Below are the code and all the weights of a small trained network. Each question names an input and a target symbol and asks about switching units off, where a switched-off unit gives its printed mean instead of its output.

import numpy as np


def w(rows, s, z=0):
    codes = np.array(rows[::2]) - 128.0
    scale = np.full(codes.shape[1], s)
    scale[-1] = z or s
    return codes * scale


def norm(h):
    return h / np.sqrt((h * h).mean(-1, keepdims=True) + 1e-5)


def f(y):
    return np.maximum(y, 0)


def softmax(a):
    e = np.exp(a - a.max(-1, keepdims=True))
    return e / e.sum(-1, keepdims=True)


def log_softmax(a):
    a = a - a.max(-1, keepdims=True)
    return a - np.log(np.exp(a).sum(-1, keepdims=True))


def net(x, mask):
    ids = ['γεζηθλξστφψω'.index(c) for c in x.split()]
    T = len(ids)
    res = E[ids] + P[:T]
    u = 0
    for l in range(3):
        q, k, v = (norm(res) @ M[l].T for M in (Q, K, V))
        z = softmax(np.where(np.tri(T) > 0, q @ k.T / 4**0.5, -1e9)) @ v
        res = res + np.where(mask[u], z, O[l][:, -1]) @ O[l][:, :-1]
        u += 1
        y = f(norm(res) @ A[l][:, :-1].T + A[l][:, -1])
        res = res + np.where(mask[u : u + 8], y, B[l][:, -1]) @ B[l][:, :-1]
        u += 8
    return log_softmax(norm(res)[-1] @ U[:, :-1].T + U[:, -1])


Q, K, V, O, A, B = {}, {}, {}, {}, {}, {}
E = w([
[166,75,167,176,87,140,163,56],'γ',
[127,47,143,144,146,132,155,145],'ε',
[180,183,109,165,74,143,152,80],'ζ',
[182,81,165,97,105,142,189,165],'η',
[219,142,137,59,134,122,169,134],'θ',
[102,223,101,126,108,124,95,176],'λ',
[146,96,190,105,70,136,153,92],'ξ',
[193,159,184,160,54,176,144,165],'σ',
[146,124,117,91,109,103,102,57],'τ',
[203,119,139,137,141,58,83,124],'φ',
[110,115,137,97,154,113,32,252],'ψ',
[102,83,119,69,48,189,76,220],'ω',
],0.02)
P = w([
[96,79,67,167,60,80,195,142],'0',
[111,116,75,214,221,237,138,154],'1',
[150,242,178,10,124,56,219,159],'2',
[140,73,67,169,43,111,87,73],'3',
[154,96,127,177,177,210,55,38],'4',
[227,191,151,16,93,91,108,126],'5',
],0.014)
Q[0] = w([
[182,174,174,34,8,97,101,176],'0.h1',
[62,121,103,134,229,204,137,139],'0.h1',
[68,78,182,208,211,154,151,139],'0.h1',
[126,102,102,177,118,205,199,132],'0.h1',
],0.013)
K[0] = w([
[188,85,131,83,66,168,18,156],'0.h1',
[88,153,98,116,161,130,210,156],'0.h1',
[108,110,127,163,179,104,247,172],'0.h1',
[127,160,106,138,118,168,231,103],'0.h1',
],0.012)
V[0] = w([
[110,176,193,141,79,173,123,158],'0.h1',
[141,188,113,129,147,105,154,50],'0.h1',
[111,113,117,74,158,79,1,164],'0.h1',
[224,143,153,236,162,44,103,162],'0.h1',
],0.0081)
O[0] = w([
[152,169,180,148,97,156,98,154,132],'0.h1',
[118,143,2,99,174,158,158,139,32],'0.h1',
[49,194,171,90,149,64,201,170,7],'0.h1',
[209,126,90,203,152,103,152,212,162],'0.h1',
],0.01,0.0022)
A[0] = w([
[187,121,122,117,226,111,124,21,4],'0.n1',
[96,75,81,119,90,108,134,219,133],'0.n2',
[162,137,84,163,56,143,105,108,134],'0.n3',
[129,217,186,99,112,153,110,199,66],'0.n4',
[136,62,117,136,90,18,204,51,114],'0.n5',
[167,197,130,59,132,235,172,129,126],'0.n6',
[17,92,101,152,112,180,118,29,155],'0.n7',
[200,254,131,79,124,104,195,77,36],'0.n8',
],0.0081,0.0028)
B[0] = w([
[80,10,63,110,164,111,134,158,190],'0.n1',
[52,121,220,113,176,179,114,100,185],'0.n2',
[82,165,161,81,99,55,185,150,255],'0.n3',
[191,159,86,139,221,95,131,51,224],'0.n4',
[178,231,130,77,198,175,96,152,221],'0.n5',
[106,80,159,128,192,123,1,50,217],'0.n6',
[249,147,124,175,177,67,171,80,214],'0.n7',
[105,62,98,128,122,219,170,139,234],'0.n8',
],0.0083,0.0054)
Q[1] = w([
[143,158,165,46,6,113,132,133],'1.h1',
[186,83,103,63,122,179,226,85],'1.h1',
[57,105,152,182,95,218,135,200],'1.h1',
[135,29,152,117,159,65,121,185],'1.h1',
],0.012)
K[1] = w([
[94,99,162,112,43,160,2,139],'1.h1',
[196,55,86,68,93,136,97,38],'1.h1',
[108,96,157,119,114,200,239,212],'1.h1',
[183,65,192,108,193,74,138,165],'1.h1',
],0.0099)
V[1] = w([
[109,113,155,30,92,192,93,177],'1.h1',
[134,155,92,105,155,190,138,87],'1.h1',
[245,117,192,143,219,30,118,110],'1.h1',
[254,229,126,156,48,105,155,207],'1.h1',
],0.0047)
O[1] = w([
[223,98,220,82,193,19,91,205,84],'1.h1',
[148,150,54,120,107,134,113,136,161],'1.h1',
[139,109,156,254,221,156,202,176,252],'1.h1',
[227,135,98,154,114,76,126,50,160],'1.h1',
],0.007,0.0037)
A[1] = w([
[113,88,129,138,11,78,129,127,60],'1.n1',
[108,17,217,120,131,145,137,170,144],'1.n2',
[126,96,129,215,122,160,133,139,127],'1.n3',
[103,94,188,131,135,192,117,86,87],'1.n4',
[111,177,181,102,227,91,72,155,81],'1.n5',
[160,136,94,118,163,206,180,203,1],'1.n6',
[118,71,49,80,110,141,113,210,154],'1.n7',
[200,149,72,169,135,104,177,155,160],'1.n8',
],0.011,0.004)
B[1] = w([
[81,109,24,208,103,154,254,166,158],'1.n1',
[186,87,21,79,127,142,107,69,211],'1.n2',
[50,134,227,196,151,219,90,33,207],'1.n3',
[63,195,74,193,165,94,109,170,182],'1.n4',
[175,104,136,99,39,184,158,38,197],'1.n5',
[46,196,80,15,75,103,122,125,179],'1.n6',
[10,158,181,133,119,121,107,179,162],'1.n7',
[94,186,111,10,86,138,91,232,254],'1.n8',
],0.0093,0.0076)
Q[2] = w([
[107,186,159,92,254,86,150,184],'2.h1',
[114,78,246,180,88,138,68,131],'2.h1',
[153,88,211,223,160,110,248,142],'2.h1',
[37,67,188,124,146,167,112,69],'2.h1',
],0.011)
K[2] = w([
[71,203,249,56,195,113,165,162],'2.h1',
[121,1,177,194,138,192,157,145],'2.h1',
[193,110,185,151,168,185,249,120],'2.h1',
[27,34,102,93,219,253,189,130],'2.h1',
],0.0088)
V[2] = w([
[71,62,159,237,177,86,127,128],'2.h1',
[205,16,47,124,199,88,19,138],'2.h1',
[115,129,172,165,146,173,180,142],'2.h1',
[149,255,164,105,119,95,208,97],'2.h1',
],0.0054)
O[2] = w([
[91,220,74,46,163,147,2,156,3],'2.h1',
[90,145,176,101,108,245,115,177,101],'2.h1',
[156,145,121,116,44,112,65,140,100],'2.h1',
[163,99,134,209,232,130,165,140,128],'2.h1',
],0.0076,0.0043)
A[2] = w([
[89,41,106,201,186,121,130,213,79],'2.n1',
[88,87,138,124,199,189,97,87,202],'2.n2',
[204,143,160,134,130,201,80,132,5],'2.n3',
[13,138,153,196,93,167,79,142,104],'2.n4',
[33,116,123,112,111,158,38,118,23],'2.n5',
[114,81,183,135,147,135,81,60,138],'2.n6',
[4,137,147,149,171,176,135,106,78],'2.n7',
[100,109,97,207,94,100,164,106,77],'2.n8',
],0.015,0.0035)
B[2] = w([
[185,41,130,154,103,78,26,46,145],'2.n1',
[85,132,144,217,130,202,102,97,247],'2.n2',
[139,95,96,162,173,76,58,175,203],'2.n3',
[56,146,175,62,194,240,250,122,209],'2.n4',
[156,153,135,145,187,145,186,126,222],'2.n5',
[156,156,132,98,97,121,27,110,203],'2.n6',
[162,152,203,155,182,217,85,203,212],'2.n7',
[59,135,178,107,161,93,77,114,174],'2.n8',
],0.014,0.011)
U = w([
[146,75,55,180,142,137,33,4,65],'γ',
[119,163,158,158,180,191,124,145,180],'ε',
[132,173,43,167,38,133,125,93,134],'ζ',
[171,15,105,125,82,147,128,165,128],'η',
[114,193,109,75,107,103,124,247,173],'θ',
[58,138,116,136,164,46,102,114,192],'λ',
[179,130,230,152,129,80,201,104,96],'ξ',
[139,128,161,168,12,134,137,190,171],'σ',
[167,140,27,79,202,122,153,19,2],'τ',
[204,142,114,162,168,65,68,211,119],'φ',
[148,156,184,47,65,115,60,107,122],'ψ',
[63,27,107,75,101,139,148,76,125],'ω',
],0.011,0.004)

Each question gives the input, a string of symbols that net reads in full, and the target symbol t.
The units are the heads (4 rows each of Q, K, V and O) and the neurons (one row each of A and B). Each row of codes is followed by its name. A weight is (code - 128) times the scale printed after its matrix; where a second scale follows, it is the last column's (O, A, B and U).
mask holds one flag per unit, layer by layer, with each layer's heads first. A switched-off unit (its flag False) gives its mean, the last column of its rows in O or B, instead of its output. The means were averaged over made-up inputs and are rounded, as every weight is.
A unit's drop is (log p(t) with every unit on - log p(t) with that unit switched off) / (log p(t) with every unit on - log p(t) with every unit switched off).
The circuit of an input: a set's keep is (log p(t) with only the set's units on - log p(t) with every unit switched off) / (log p(t) with every unit on - log p(t) with every unit switched off). Starting from the 12 units with the biggest drops (on a tie, the unit counted first), units are removed one at a time, each time the one whose removal leaves the highest keep (on an exact tie, the one counted first), for as long as the keep stays at least 0.8.
circuit, biggest first: the units of the circuit, biggest drop first
unit that matters most: the unit with the biggest drop
k most important neurons: the k neurons with the biggest drops, biggest first
top k neurons in layer l: the k neurons of layer l with the biggest drops, biggest first
drop of u: that unit's drop, to one decimal
input γ φ θ φ ξ γ, target θ: unit that matters most => 0.h1
input ξ ψ θ, target ξ: circuit, biggest first => (0.h1 2.h1)
input θ θ σ, target φ: circuit, biggest first => (0.h1 2.n3 2.n4)
input ζ λ θ, target τ: top 3 neurons in layer 2 => (2.n7 2.n4 2.n6)
input η λ σ ω ω, target γ: circuit, biggest first => (1.h1 1.n2 2.n7 2.n4)
input ξ θ ε, target γ: 2 most important neurons => (0.n6 1.n8)
input τ φ σ, target θ: circuit, biggest first => (0.h1 1.n8)
input γ η φ ω, target ω: top 4 neurons in layer 1 => (1.n1 1.n3 1.n2 1.n4)
input γ ξ λ, target γ: 2 most important neurons => (0.n6 0.n4)
input ε ω τ τ, target τ: 2 most important neurons => (0.n7 0.n5)
input φ ζ λ, target θ: 2 most important neurons => (1.n8 0.n8)
input ζ ξ λ σ λ λ, target φ: 3 most important neurons => (0.n6 2.n3 2.n4)
input η γ ψ φ θ η, target θ: 2 most important neurons => (1.n6 1.n8)
input ζ ψ λ ω ζ, target γ: unit that matters most => 0.h1
input ε η σ ζ η, target γ: top 2 neurons in layer 0 => (0.n4 0.n8)
input γ τ τ ω, target ω: 4 most important neurons => (1.n1 1.n2 1.n3 2.n7)
input θ ζ τ λ, target λ: 2 most important neurons => (2.n8 1.n3)
input λ θ ε ξ, target ξ: 2 most important neurons => (0.n5 0.n3)
input λ λ φ, target θ: 2 most important neurons => (1.n8 0.n8)
input σ λ τ ε ξ θ, target γ: unit that matters most => 0.n6
input τ θ ξ φ σ ε, target θ: top 2 neurons in layer 1 => (1.n6 1.n8)
input ω τ ζ ψ ε γ, target ξ: 2 most important neurons => (0.n6 1.n3)
input τ ε σ θ η ζ, target ω: top 3 neurons in layer 0 => (0.n8 0.n6 0.n7)
input σ φ σ η, target η: top 2 neurons in layer 1 => (1.n1 1.n2)
input ξ τ θ η, target η: top 2 neurons in layer 0 => (0.n5 0.n6)
input γ η η ω ω, target γ: top 2 neurons in layer 0 => (0.n7 0.n8)
input θ ζ λ, target τ: top 2 neurons in layer 0 => (0.n4 0.n6)
input θ γ λ τ, target τ: top neuron in layer 0 => (0.n7)
input λ ψ ζ, target ξ: drop of 2.h1 => 0.2
